The symbols move the states like this.
s756: @>s735, ~>s80, &>s685, !>s168, $>s661, *>s43, ^>s639
s189: @>s190, ~>s524, &>s294, !>s137, $>s257, *>s381, ^>s156
s601: @>s502, ~>s7, &>s212, !>s306, $>s379, *>s305, ^>s552
s18: @>s492, ~>s83, &>s674, !>s172, $>s32, *>s947, ^>s682
s874: @>s115, ~>s788, &>s807, !>s261, $>s464, *>s325, ^>s533
s726: @>s585, ~>s379, &>s15, !>s82, $>s7, *>s897, ^>s312
s211: @>s325, ~>s857, &>s59, !>s691, $>s876, *>s115, ^>s25
s663: @>s112, ~>s229, &>s394, !>s381, $>s476, *>s137, ^>s389
s82: @>s9, ~>s300, &>s156, !>s726, $>s132, *>s781, ^>s294
s894: @>s239, ~>s793, &>s783, !>s461, $>s643, *>s948, ^>s573
s32: @>s266, ~>s706, &>s104, !>s482, $>s18, *>s522, ^>s742
s104: @>s421, ~>s573, &>s32, !>s962, $>s674, *>s833, ^>s793
s254: @>s672, ~>s31, &>s43, !>s742, $>s97, *>s685, ^>s482
s389: @>s643, ~>s657, &>s897, !>s16, $>s239, *>s15, ^>s663
s783: @>s501, ~>s742, &>s894, !>s31, $>s67, *>s708, ^>s706
s15: @>s963, ~>s761, &>s726, !>s156, $>s347, *>s389, ^>s137
s1: @>s166, ~>s137, &>s564, !>s524, $>s336, *>s229, ^>s761
s381: @>s388, ~>s751, &>s876, !>s663, $>s59, *>s189, ^>s16
s643: @>s389, ~>s105, &>s67, !>s490, $>s894, *>s963, ^>s112
s404: @>s97, ~>s781, &>s719, !>s818, $>s672, *>s300, ^>s419
s685: @>s306, ~>s533, &>s756, !>s502, $>s683, *>s254, ^>s788
s25: @>s31, ~>s672, &>s635, !>s501, $>s781, *>s132, ^>s211
s318: @>s639, ~>s257, &>s38, !>s336, $>s524, *>s752, ^>s735
s574: @>s858, ~>s294, &>s524, !>s564, $>s38, *>s419, ^>s300
s379: @>s949, ~>s726, &>s761, !>s300, $>s601, *>s818, ^>s564
s573: @>s476, ~>s104, &>s706, !>s438, $>s112, *>s193, ^>s894
s502: @>s601, ~>s708, &>s168, !>s685, $>s949, *>s742, ^>s522
s38: @>s788, ~>s115, &>s318, !>s552, $>s574, *>s857, ^>s306
s80: @>s809, ~>s756, &>s533, !>s948, $>s86, *>s461, ^>s807
s304: @>s719, ~>s490, &>s97, !>s105, $>s43, *>s661, ^>s58
s876: @>s5, ~>s419, &>s381, !>s394, $>s211, *>s294, ^>s781
s948: @>s347, ~>s168, &>s708, !>s80, $>s963, *>s894, ^>s193
s105: @>s657, ~>s643, &>s682, !>s304, $>s793, *>s177, ^>s674
s168: @>s212, ~>s948, &>s502, !>s756, $>s177, *>s793, ^>s833
s781: @>s958, ~>s404, &>s16, !>s897, $>s25, *>s82, ^>s876
s661: @>s688, ~>s86, &>s683, !>s177, $>s756, *>s304, ^>s176
s9: @>s82, ~>s683, &>s86, !>s585, $>s533, *>s958, ^>s464
s83: @>s394, ~>s18, &>s112, !>s5, $>s706, *>s291, ^>s67
s266: @>s32, ~>s691, &>s421, !>s857, $>s492, *>s552, ^>s305
s336: @>s833, ~>s618, &>s552, !>s318, $>s1, *>s421, ^>s212
s421: @>s104, ~>s476, &>s266, !>s752, $>s229, *>s336, ^>s341
s788: @>s38, ~>s874, &>s639, !>s522, $>s858, *>s482, ^>s685
s31: @>s25, ~>s254, &>s461, !>s783, $>s958, *>s533, ^>s325
s388: @>s381, ~>s58, &>s5, !>s112, $>s438, *>s190, ^>s490
s635: @>s461, ~>s307, &>s25, !>s239, $>s16, *>s809, ^>s59
s949: @>s379, ~>s585, &>s177, !>s683, $>s502, *>s682, ^>s947
s419: @>s172, ~>s876, &>s751, !>s492, $>s857, *>s574, ^>s404
s818: @>s682, ~>s897, &>s657, !>s404, $>s305, *>s379, ^>s492
s476: @>s573, ~>s421, &>s691, !>s59, $>s663, *>s618, ^>s239
s229: @>s674, ~>s663, &>s492, !>s751, $>s421, *>s1, ^>s657
s294: @>s464, ~>s574, &>s189, !>s312, $>s115, *>s876, ^>s82
s691: @>s706, ~>s266, &>s476, !>s211, $>s394, *>s875, ^>s501
s464: @>s294, ~>s858, &>s190, !>s291, $>s874, *>s5, ^>s9
s793: @>s341, ~>s894, &>s742, !>s43, $>s105, *>s168, ^>s104
s325: @>s211, ~>s482, &>s438, !>s706, $>s5, *>s874, ^>s31
s43: @>s307, ~>s461, &>s254, !>s793, $>s304, *>s756, ^>s962
s672: @>s254, ~>s25, &>s307, !>s305, $>s404, *>s306, ^>s857
s897: @>s67, ~>s818, &>s389, !>s781, $>s501, *>s726, ^>s394
s857: @>s482, ~>s211, &>s752, !>s266, $>s419, *>s38, ^>s672
s833: @>s336, ~>s193, &>s522, !>s639, $>s166, *>s104, ^>s168
s156: @>s86, ~>s688, &>s82, !>s15, $>s809, *>s16, ^>s189
s177: @>s761, ~>s963, &>s949, !>s661, $>s168, *>s105, ^>s166
s958: @>s781, ~>s97, &>s490, !>s67, $>s31, *>s9, ^>s5
s674: @>s229, ~>s112, &>s18, !>s58, $>s104, *>s166, ^>s105
s618: @>s193, ~>s336, &>s875, !>s257, $>s137, *>s476, ^>s347
s300: @>s683, ~>s82, &>s688, !>s379, $>s306, *>s404, ^>s574
s261: @>s875, ~>s522, &>s193, !>s874, $>s291, *>s706, ^>s708
s564: @>s947, ~>s312, &>s1, !>s574, $>s552, *>s492, ^>s379
s438: @>s59, ~>s962, &>s325, !>s573, $>s388, *>s807, ^>s461
s137: @>s697, ~>s1, &>s312, !>s189, $>s618, *>s663, ^>s15
s585: @>s726, ~>s949, &>s963, !>s9, $>s708, *>s67, ^>s291
s132: @>s533, ~>s306, &>s809, !>s7, $>s82, *>s25, ^>s115
s490: @>s16, ~>s304, &>s958, !>s643, $>s461, *>s86, ^>s388
s305: @>s742, ~>s501, &>s341, !>s672, $>s818, *>s601, ^>s266
s682: @>s818, ~>s67, &>s105, !>s97, $>s742, *>s949, ^>s18
s212: @>s168, ~>s347, &>s601, !>s735, $>s761, *>s341, ^>s336
s16: @>s490, ~>s719, &>s781, !>s389, $>s635, *>s156, ^>s381
s719: @>s304, ~>s16, &>s404, !>s657, $>s307, *>s688, ^>s751
s59: @>s438, ~>s752, &>s211, !>s476, $>s381, *>s257, ^>s635
s552: @>s522, ~>s875, &>s336, !>s38, $>s564, *>s266, ^>s601
s761: @>s177, ~>s15, &>s379, !>s688, $>s212, *>s657, ^>s1
s708: @>s7, ~>s502, &>s948, !>s533, $>s585, *>s783, ^>s261
s115: @>s874, ~>s38, &>s257, !>s875, $>s294, *>s211, ^>s132
s5: @>s876, ~>s172, &>s388, !>s83, $>s325, *>s464, ^>s958
s858: @>s574, ~>s464, &>s176, !>s947, $>s788, *>s172, ^>s683
s522: @>s552, ~>s261, &>s833, !>s788, $>s947, *>s32, ^>s502
s257: @>s807, ~>s318, &>s115, !>s618, $>s189, *>s59, ^>s809
s190: @>s189, ~>s176, &>s464, !>s697, $>s807, *>s388, ^>s86
s688: @>s661, ~>s156, &>s300, !>s761, $>s735, *>s719, ^>s524
s193: @>s618, ~>s833, &>s261, !>s807, $>s697, *>s573, ^>s948
s501: @>s783, ~>s305, &>s239, !>s25, $>s897, *>s7, ^>s691
s683: @>s300, ~>s9, &>s661, !>s949, $>s685, *>s97, ^>s858
s291: @>s312, ~>s947, &>s697, !>s464, $>s261, *>s83, ^>s585
s751: @>s58, ~>s381, &>s419, !>s229, $>s752, *>s524, ^>s719
s307: @>s43, ~>s635, &>s672, !>s341, $>s719, *>s735, ^>s752
s947: @>s564, ~>s291, &>s166, !>s858, $>s522, *>s18, ^>s949
s524: @>s176, ~>s189, &>s574, !>s1, $>s318, *>s751, ^>s688
s176: @>s524, ~>s190, &>s858, !>s166, $>s639, *>s58, ^>s661
s341: @>s793, ~>s239, &>s305, !>s307, $>s657, *>s212, ^>s421
s697: @>s137, ~>s166, &>s291, !>s190, $>s193, *>s112, ^>s963
s166: @>s1, ~>s697, &>s947, !>s176, $>s833, *>s674, ^>s177
s875: @>s261, ~>s552, &>s618, !>s115, $>s312, *>s691, ^>s7
s809: @>s80, ~>s735, &>s132, !>s347, $>s156, *>s635, ^>s257
s807: @>s257, ~>s639, &>s874, !>s193, $>s190, *>s438, ^>s80
s482: @>s857, ~>s325, &>s962, !>s32, $>s172, *>s788, ^>s254
s752: @>s962, ~>s59, &>s857, !>s421, $>s751, *>s318, ^>s307
s239: @>s894, ~>s341, &>s501, !>s635, $>s389, *>s347, ^>s476
s86: @>s156, ~>s661, &>s9, !>s963, $>s80, *>s490, ^>s190
s533: @>s132, ~>s685, &>s80, !>s708, $>s9, *>s31, ^>s874
s706: @>s691, ~>s32, &>s573, !>s325, $>s83, *>s261, ^>s783
s312: @>s291, ~>s564, &>s137, !>s294, $>s875, *>s394, ^>s726
s742: @>s305, ~>s783, &>s793, !>s254, $>s682, *>s502, ^>s32
s97: @>s404, ~>s958, &>s304, !>s682, $>s254, *>s683, ^>s172
s112: @>s663, ~>s674, &>s83, !>s388, $>s573, *>s697, ^>s643
s461: @>s635, ~>s43, &>s31, !>s894, $>s490, *>s80, ^>s438
s963: @>s15, ~>s177, &>s585, !>s86, $>s948, *>s643, ^>s697
s492: @>s18, ~>s394, &>s229, !>s419, $>s266, *>s564, ^>s818
s58: @>s751, ~>s388, &>s172, !>s674, $>s962, *>s176, ^>s304
s657: @>s105, ~>s389, &>s818, !>s719, $>s341, *>s761, ^>s229
s306: @>s685, ~>s132, &>s735, !>s601, $>s300, *>s672, ^>s38
s172: @>s419, ~>s5, &>s58, !>s18, $>s482, *>s858, ^>s97
s962: @>s752, ~>s438, &>s482, !>s104, $>s58, *>s639, ^>s43
s735: @>s756, ~>s809, &>s306, !>s212, $>s688, *>s307, ^>s318
s639: @>s318, ~>s807, &>s788, !>s833, $>s176, *>s962, ^>s756
s67: @>s897, ~>s682, &>s643, !>s958, $>s783, *>s585, ^>s83
s347: @>s948, ~>s212, &>s7, !>s809, $>s15, *>s239, ^>s618
s394: @>s83, ~>s492, &>s663, !>s876, $>s691, *>s312, ^>s897
s7: @>s708, ~>s601, &>s347, !>s132, $>s726, *>s501, ^>s875

In the rows, 23 means zero.

The rows follow the links: the fewer symbols apart two states are, the more alike their rows tend to be.

Each row is also shifted at random along 6 hidden directions that mean nothing.

Rows with their states:
(22, 20, 21, 20, 19, 22, 20, 23, 25, 25, 22, 24, 23, 30, 23, 23, 21, 20, 29, 26, 23, 23, 26, 23, 23, 27, 20, 28, 29, 21, 26, 24, 14, 23, 21, 20, 16, 30, 21, 30, 21) | s18
(27, 22, 22, 19, 27, 28, 27, 26, 20, 25, 29, 27, 21, 20, 29, 15, 18, 28, 21, 20, 31, 27, 19, 13, 22, 19, 18, 24, 26, 18, 21, 25, 22, 19, 27, 20, 23, 18, 23, 25, 26) | s501
(27, 20, 27, 14, 22, 19, 24, 18, 21, 21, 22, 30, 22, 24, 21, 24, 24, 25, 22, 27, 22, 26, 22, 19, 20, 15, 23, 30, 27, 20, 27, 23, 18, 22, 27, 25, 20, 21, 22, 25, 18) | s15
(25, 19, 23, 16, 20, 16, 25, 19, 19, 23, 21, 25, 26, 21, 19, 30, 26, 16, 24, 23, 24, 24, 25, 26, 23, 23, 31, 21, 19, 25, 24, 20, 21, 23, 22, 22, 26, 24, 17, 22, 20) | s948
(23, 23, 20, 27, 21, 21, 15, 23, 20, 17, 19, 18, 21, 27, 17, 28, 27, 17, 24, 23, 19, 13, 30, 27, 28, 27, 23, 22, 16, 26, 30, 22, 18, 28, 9, 19, 19, 27, 17, 22, 18) | s176
(24, 25, 28, 15, 27, 13, 24, 20, 25, 32, 23, 28, 24, 28, 36, 24, 20, 25, 19, 27, 19, 33, 26, 15, 18, 27, 25, 30, 23, 20, 22, 22, 21, 21, 23, 31, 24, 21, 19, 30, 25) | s394
(24, 18, 18, 17, 22, 27, 28, 19, 19, 23, 24, 25, 22, 18, 17, 18, 21, 25, 22, 20, 31, 24, 19, 18, 25, 17, 17, 23, 24, 25, 25, 28, 19, 21, 27, 15, 16, 22, 21, 18, 24) | s307
(22, 26, 25, 21, 24, 23, 25, 21, 27, 29, 29, 22, 24, 20, 27, 17, 17, 24, 22, 23, 25, 28, 23, 14, 18, 21, 26, 23, 29, 21, 25, 20, 25, 17, 26, 28, 22, 20, 22, 28, 26) | s672
(21, 32, 25, 23, 24, 19, 30, 29, 22, 31, 22, 29, 19, 24, 36, 21, 23, 27, 18, 26, 24, 31, 16, 21, 18, 28, 23, 18, 15, 24, 13, 19, 25, 23, 30, 21, 26, 20, 26, 23, 24) | s949
(25, 28, 23, 27, 21, 21, 18, 26, 22, 21, 20, 25, 22, 23, 21, 27, 23, 20, 22, 25, 18, 23, 26, 26, 27, 22, 30, 21, 18, 26, 18, 20, 24, 24, 23, 25, 29, 23, 25, 27, 22) | s166
(24, 18, 23, 22, 21, 35, 11, 24, 16, 19, 24, 26, 18, 25, 11, 18, 19, 22, 23, 23, 27, 25, 30, 20, 27, 16, 28, 26, 28, 23, 27, 30, 17, 15, 19, 21, 20, 26, 23, 26, 20) | s818
(22, 29, 21, 22, 26, 25, 28, 28, 27, 22, 25, 30, 17, 27, 28, 22, 23, 28, 26, 24, 29, 25, 17, 19, 23, 19, 17, 31, 25, 21, 19, 23, 18, 27, 32, 18, 22, 26, 27, 24, 21) | s291
(24, 25, 18, 20, 20, 23, 24, 26, 24, 23, 26, 26, 26, 21, 23, 20, 15, 25, 27, 21, 24, 26, 21, 15, 26, 18, 21, 26, 26, 25, 21, 18, 14, 23, 25, 20, 22, 24, 21, 26, 28) | s104
(20, 27, 22, 28, 22, 30, 25, 29, 26, 22, 26, 23, 21, 19, 18, 21, 27, 24, 19, 17, 29, 21, 21, 28, 22, 20, 30, 17, 22, 23, 19, 24, 27, 22, 29, 23, 30, 21, 28, 20, 25) | s533
(23, 22, 24, 29, 27, 31, 20, 30, 17, 24, 19, 22, 21, 23, 23, 26, 25, 22, 18, 20, 25, 22, 28, 24, 26, 27, 28, 17, 17, 22, 19, 31, 28, 15, 17, 21, 30, 19, 25, 19, 24) | s897
(21, 16, 22, 16, 19, 27, 21, 20, 25, 26, 27, 24, 27, 22, 16, 25, 22, 17, 23, 21, 26, 24, 27, 26, 24, 26, 30, 25, 26, 24, 28, 24, 16, 22, 22, 23, 21, 25, 23, 26, 24) | s31
(22, 23, 24, 28, 22, 25, 22, 20, 27, 18, 23, 22, 20, 24, 17, 20, 23, 24, 24, 27, 21, 21, 23, 23, 20, 17, 17, 25, 29, 22, 26, 21, 27, 27, 21, 25, 17, 23, 27, 24, 16) | s688
(26, 20, 23, 20, 23, 20, 19, 19, 25, 26, 25, 22, 22, 23, 23, 26, 22, 21, 22, 26, 22, 24, 29, 17, 24, 23, 18, 26, 25, 24, 31, 25, 19, 21, 13, 27, 17, 22, 21, 22, 22) | s16
(23, 13, 23, 14, 26, 24, 33, 14, 13, 29, 22, 33, 20, 22, 20, 23, 24, 26, 19, 27, 31, 30, 18, 28, 23, 24, 17, 25, 16, 28, 17, 33, 22, 25, 34, 17, 16, 23, 28, 18, 22) | s719
(23, 26, 22, 21, 21, 14, 33, 18, 21, 28, 23, 24, 27, 23, 29, 27, 22, 22, 25, 26, 19, 22, 15, 30, 19, 31, 19, 20, 19, 22, 21, 20, 22, 29, 27, 16, 20, 27, 18, 20, 22) | s168
(24, 26, 23, 29, 22, 31, 17, 31, 22, 16, 23, 24, 19, 26, 16, 26, 26, 20, 24, 21, 24, 22, 26, 29, 26, 19, 32, 21, 23, 20, 24, 25, 22, 18, 22, 20, 28, 23, 27, 23, 17) | s585
(25, 24, 29, 23, 22, 19, 26, 17, 22, 21, 21, 25, 23, 24, 24, 20, 21, 25, 25, 30, 18, 27, 20, 29, 17, 20, 20, 27, 28, 19, 22, 21, 27, 25, 30, 29, 20, 22, 26, 29, 19) | s761
(25, 22, 25, 20, 25, 20, 30, 17, 24, 23, 25, 19, 27, 25, 26, 22, 26, 26, 28, 23, 23, 21, 19, 28, 15, 23, 17, 27, 29, 13, 29, 23, 25, 25, 24, 21, 20, 22, 21, 24, 16) | s7
(24, 23, 24, 24, 24, 28, 25, 20, 22, 21, 24, 20, 23, 21, 22, 20, 17, 27, 23, 24, 25, 22, 20, 21, 25, 20, 19, 20, 24, 26, 22, 23, 26, 24, 28, 25, 23, 21, 24, 21, 30) | s752
(23, 24, 17, 29, 26, 26, 30, 25, 25, 25, 21, 18, 26, 27, 29, 23, 23, 25, 31, 22, 24, 19, 17, 30, 26, 31, 12, 19, 25, 18, 21, 22, 25, 25, 23, 11, 20, 26, 23, 20, 23) | s32
(25, 23, 20, 20, 20, 21, 19, 24, 20, 21, 22, 25, 27, 19, 22, 19, 19, 25, 22, 18, 25, 25, 27, 9, 27, 17, 28, 24, 23, 25, 26, 23, 21, 14, 23, 26, 26, 20, 18, 26, 27) | s421
(20, 19, 26, 14, 26, 24, 25, 17, 24, 30, 26, 30, 21, 25, 22, 24, 24, 25, 21, 26, 29, 31, 24, 21, 21, 20, 25, 28, 22, 25, 19, 29, 23, 20, 32, 27, 21, 21, 27, 24, 23) | s781
(25, 18, 26, 17, 24, 22, 22, 18, 23, 24, 24, 26, 19, 29, 24, 24, 23, 23, 23, 27, 21, 24, 21, 24, 18, 25, 20, 28, 25, 18, 28, 25, 18, 23, 21, 23, 19, 26, 19, 28, 15) | s726
(20, 28, 23, 33, 22, 34, 18, 28, 27, 16, 23, 19, 16, 26, 18, 22, 24, 24, 28, 23, 24, 16, 19, 29, 24, 23, 17, 21, 28, 24, 22, 23, 25, 29, 23, 19, 21, 28, 31, 22, 22) | s858
(23, 16, 24, 21, 26, 30, 31, 20, 23, 25, 22, 23, 23, 22, 19, 24, 27, 29, 25, 21, 31, 23, 20, 30, 21, 20, 22, 23, 25, 21, 21, 29, 28, 25, 31, 21, 23, 20, 29, 19, 25) | s25
(26, 19, 23, 18, 23, 23, 19, 24, 16, 21, 23, 27, 19, 24, 23, 24, 20, 23, 21, 24, 25, 28, 26, 17, 27, 21, 20, 26, 22, 24, 26, 29, 17, 20, 18, 20, 21, 22, 20, 21, 22) | s389
(22, 20, 28, 26, 26, 25, 21, 25, 25, 26, 22, 23, 24, 25, 23, 24, 25, 25, 18, 24, 24, 26, 29, 23, 23, 22, 31, 24, 23, 24, 17, 26, 30, 19, 26, 35, 26, 21, 27, 23, 27) | s876
(25, 25, 23, 16, 19, 17, 19, 23, 22, 21, 26, 24, 22, 21, 24, 29, 23, 19, 21, 20, 21, 24, 25, 16, 26, 25, 32, 23, 19, 28, 24, 20, 17, 22, 21, 25, 29, 24, 15, 26, 25) | s193
(19, 22, 24, 23, 26, 28, 29, 23, 24, 24, 27, 25, 18, 26, 21, 26, 27, 26, 24, 25, 26, 24, 21, 32, 20, 28, 16, 24, 21, 25, 19, 24, 23, 32, 28, 18, 19, 28, 30, 18, 20) | s9
(23, 23, 27, 25, 20, 14, 21, 23, 29, 28, 25, 19, 33, 19, 27, 28, 26, 16, 24, 27, 16, 24, 25, 29, 20, 26, 32, 19, 25, 23, 22, 16, 27, 22, 17, 35, 27, 20, 24, 21, 29) | s461
(22, 20, 24, 17, 19, 20, 11, 18, 25, 19, 23, 23, 24, 23, 18, 21, 21, 17, 23, 27, 20, 26, 33, 9, 24, 15, 32, 29, 27, 30, 32, 19, 18, 19, 14, 36, 19, 26, 17, 32, 23) | s751
(25, 17, 26, 14, 26, 23, 29, 17, 19, 22, 20, 33, 21, 24, 17, 25, 27, 25, 19, 23, 27, 30, 21, 25, 22, 13, 30, 30, 18, 28, 19, 28, 24, 28, 37, 27, 24, 22, 30, 20, 24) | s189
(21, 21, 20, 17, 23, 29, 27, 20, 16, 17, 23, 30, 19, 17, 12, 17, 22, 26, 19, 16, 33, 24, 21, 18, 25, 8, 23, 24, 20, 31, 20, 25, 25, 24, 39, 17, 25, 18, 28, 19, 26) | s318
(24, 22, 20, 15, 21, 19, 32, 23, 19, 23, 23, 38, 19, 24, 19, 23, 25, 29, 21, 24, 31, 30, 15, 21, 24, 13, 25, 25, 18, 27, 15, 23, 16, 26, 36, 15, 20, 21, 28, 20, 21) | s177

From each start, follow one symbol. Which state do you reach?
Answers are names.
new walk
(21, 29, 21, 26, 20, 16, 23, 26, 28, 25, 24, 17, 26, 25, 29, 21, 24, 22, 25, 23, 17, 21, 22, 22, 17, 29, 22, 18, 26, 19, 25, 15, 22, 23, 16, 24, 21, 22, 16, 28, 20)
^
s522
new walk
(23, 28, 27, 32, 24, 18, 24, 30, 23, 29, 21, 23, 23, 22, 32, 24, 24, 21, 15, 27, 18, 26, 24, 22, 27, 30, 29, 15, 14, 31, 13, 23, 29, 22, 21, 29, 28, 20, 28, 19, 31)
!
s674
new walk
(19, 21, 24, 24, 23, 17, 25, 18, 23, 29, 19, 19, 24, 28, 22, 28, 29, 19, 21, 27, 19, 21, 23, 34, 18, 31, 22, 20, 19, 24, 23, 23, 24, 28, 21, 21, 17, 27, 25, 23, 17)
$
s685
new walk
(21, 25, 23, 23, 17, 20, 23, 23, 28, 19, 26, 23, 24, 19, 18, 21, 24, 20, 23, 23, 23, 25, 22, 23, 22, 17, 30, 19, 22, 26, 23, 18, 24, 24, 25, 25, 23, 23, 23, 23, 24)
*
s43
new walk
(21, 22, 21, 23, 26, 34, 25, 22, 26, 16, 25, 21, 19, 25, 19, 20, 27, 29, 29, 18, 31, 16, 20, 25, 21, 17, 11, 26, 30, 20, 29, 23, 25, 28, 27, 17, 20, 23, 26, 21, 22)
*
s211
new walk
(20, 21, 18, 18, 22, 23, 19, 27, 27, 22, 26, 22, 25, 22, 20, 23, 24, 20, 23, 18, 27, 23, 27, 17, 25, 22, 30, 22, 23, 26, 25, 23, 20, 19, 23, 27, 25, 23, 22, 23, 27)
*
s874
new walk
(21, 24, 26, 28, 25, 23, 21, 26, 27, 22, 21, 19, 18, 28, 26, 26, 28, 24, 23, 22, 21, 20, 24, 28, 22, 27, 22, 22, 19, 23, 20, 23, 27, 27, 20, 24, 25, 26, 26, 20, 22)
^
s9
new walk
(21, 23, 28, 20, 21, 18, 22, 20, 24, 24, 23, 28, 25, 23, 20, 26, 28, 20, 21, 27, 22, 26, 25, 30, 21, 20, 32, 26, 22, 25, 21, 21, 24, 25, 27, 30, 23, 22, 30, 21, 21)
!
s963
new walk
(22, 28, 20, 31, 23, 32, 15, 30, 24, 18, 27, 15, 13, 24, 22, 18, 20, 25, 23, 23, 23, 14, 27, 16, 21, 25, 10, 20, 26, 20, 31, 25, 22, 25, 13, 18, 18, 25, 21, 22, 17)
&
s688
new walk
(25, 19, 22, 23, 25, 23, 21, 27, 16, 30, 21, 23, 23, 25, 25, 31, 25, 18, 16, 25, 20, 22, 27, 30, 27, 35, 30, 18, 15, 21, 20, 30, 23, 20, 16, 19, 27, 24, 22, 20, 24)
@
s897
new walk
(21, 20, 23, 20, 20, 25, 16, 25, 26, 25, 27, 24, 24, 25, 18, 24, 23, 20, 22, 22, 25, 24, 29, 20, 23, 23, 28, 25, 26, 24, 23, 26, 17, 19, 18, 26, 22, 25, 27, 24, 22)
^
s5
new walk
(20, 23, 21, 25, 24, 26, 16, 26, 25, 24, 20, 22, 21, 26, 17, 22, 23, 19, 20, 24, 24, 25, 32, 19, 26, 23, 35, 21, 19, 29, 22, 24, 22, 20, 21, 27, 24, 25, 25, 26, 26)
@
s419
new walk
(26, 18, 19, 19, 25, 23, 28, 18, 18, 29, 19, 23, 27, 24, 23, 22, 23, 24, 22, 23, 26, 23, 22, 26, 22, 28, 22, 22, 21, 20, 23, 27, 24, 18, 25, 17, 20, 21, 19, 22, 22)
~
s501
new walk
(23, 23, 21, 26, 21, 18, 26, 25, 22, 30, 25, 19, 25, 21, 29, 24, 20, 20, 21, 25, 21, 23, 22, 23, 25, 33, 21, 16, 16, 27, 21, 21, 24, 23, 15, 20, 24, 24, 20, 17, 28)
$
s304
new walk
(20, 17, 23, 21, 24, 26, 22, 21, 24, 26, 22, 22, 24, 30, 20, 28, 28, 20, 25, 25, 25, 20, 27, 31, 25, 31, 24, 25, 20, 23, 24, 28, 20, 27, 19, 20, 20, 29, 26, 21, 27)
^
s958
new walk
(24, 22, 25, 23, 23, 22, 29, 24, 25, 27, 24, 28, 22, 23, 25, 26, 26, 25, 24, 27, 27, 28, 18, 28, 26, 23, 22, 24, 23, 25, 17, 25, 22, 25, 28, 23, 22, 24, 31, 16, 26)
@
s16
new walk
(23, 24, 21, 20, 23, 20, 32, 23, 20, 29, 25, 26, 25, 24, 27, 25, 27, 24, 23, 21, 27, 25, 15, 30, 19, 28, 26, 20, 20, 19, 17, 23, 24, 26, 32, 16, 27, 25, 23, 24, 22)
&
s948
new walk
(25, 22, 19, 19, 22, 25, 29, 16, 15, 18, 21, 26, 20, 22, 20, 20, 22, 28, 25, 20, 28, 20, 18, 22, 24, 20, 16, 25, 22, 22, 26, 25, 19, 29, 30, 14, 20, 25, 19, 23, 24)
$
s1
new walk
(23, 22, 22, 26, 21, 22, 25, 23, 20, 22, 21, 21, 25, 19, 21, 26, 26, 21, 21, 21, 21, 19, 20, 32, 25, 27, 27, 18, 14, 26, 20, 20, 27, 30, 27, 20, 25, 25, 23, 16, 26)
^
s756
